-11  -6  18  -7  -7  -25  21  14  -3  -8  -77  5  28  3  -37  -10  0  28  -10  6  5  46  17  -4  -2  2  -5  -30  -2  -11  -54  -2  5  -38  4  -36  33  -14  16  7  19  -1  4  9  -37  16  -8  8  -13  8  -13  -9  -2  -8  3  -4 | Y
13  -2  4  12  -6  2  -12  -6  11  40  52  4  59  -28  22  -2  7  12  -26  -24  -16  51  -16  19  20  -17  -18  6  24  -14  -7  -4  -21  -35  11  -1  32  -8  53  20  -50  21  -22  12  -28  14  -3  11  -33  -3  14  -23  -8  -54  -5  26 | M
-3  -22  16  -9  17  -4  -19  -8  13  -4  -68  22  6  -7  -3  29  8  -3  -34  -14  13  -24  -6  16  4  10  -6  -6  59  -14  -3  1  -5  -21  13  -19  15  8  4  5  -10  9  7  -12  -15  19  -32  15  3  -22  -8  13  8  -9  6  22 | Y
-10  -13  50  -16  -29  -24  -33  11  4  12  -36  -4  86  -8  6  -21  7  11  -19  44  11  53  29  -20  -6  9  9  5  1  2  -33  7  2  -2  -14  -20  27  -1  32  71  0  -6  30  -10  -36  47  6  2  -70  -13  29  -28  -8  -8  0  -3 | Y
-52  4  14  -5  -8  -15  6  2  -5  0  -88  9  59  -1  -16  -29  8  -1  -25  -33  -18  31  -7  -26  12  -19  -22  11  -22  -12  -24  6  -15  -86  15  33  59  -11  15  10  -15  -27  20  20  -22  -29  18  16  14  26  -10  -2  -41  7  -39  10 | M
13  0  27  -14  3  -3  1  -9  -20  7  -42  2  0  -8  -4  17  7  6  -6  12  16  28  9  10  4  -3  -7  4  6  -8  -26  6  3  -25  11  -5  13  -3  16  11  -5  16  4  13  -15  38  -24  1  16  14  9  -2  -20  -20  -6  2 | Y
-29  9  -38  20  -2  -2  25  13  6  0  33  2  -19  -17  -4  -12  -7  -8  -21  31  6  20  6  -1  4  -6  -17  -22  7  10  36  -14  -4  66  15  6  29  -15  34  -18  -21  -5  -4  10  0  7  9  24  1  -15  -10  -22  -14  -2  5  -2 | M
-4  -1  24  -1  -9  7  -16  0  -9  14  -47  12  -4  14  6  24  0  -7  -26  2  -14  1  8  18  7  -7  -2  -2  15  14  2  5  5  14  0  -5  24  -11  22  12  -20  -20  11  0  -7  18  -11  16  16  -2  -2  2  -10  -15  -7  10 | Y
25  -15  -7  5  4  -4  -11  -3  -9  38  5  -7  27  -58  28  -16  5  28  -28  -43  -3  26  -31  16  19  8  -28  -21  24  -27  8  7  -24  -81  20  -11  86  -9  31  -18  2  12  -23  16  -34  -12  -17  17  -27  20  -13  -2  -6  -12  -6  3 | M
-12  -13  -26  2  6  -4  -1  -4  0  13  -18  -3  20  -14  4  -19  -20  25  -22  3  -16  19  -12  -31  14  -1  2  5  3  24  -9  -20  -9  -49  -10  -15  36  -15  4  1  -8  -10  -9  5  -16  -9  -7  -4  -22  3  -10  -20  -2  5  -10  -5 | M
-31  -6  35  -11  -22  -8  -7  -9  -3  18  -60  11  34  -6  22  -18  -10  28  -30  47  5  12  20  0  -4  -4  7  -18  19  14  -10  -3  0  26  6  -14  55  -25  -7  7  -5  -19  4  44  4  15  -8  17  -36  -8  -34  -3  5  -16  -19  -20 | Y
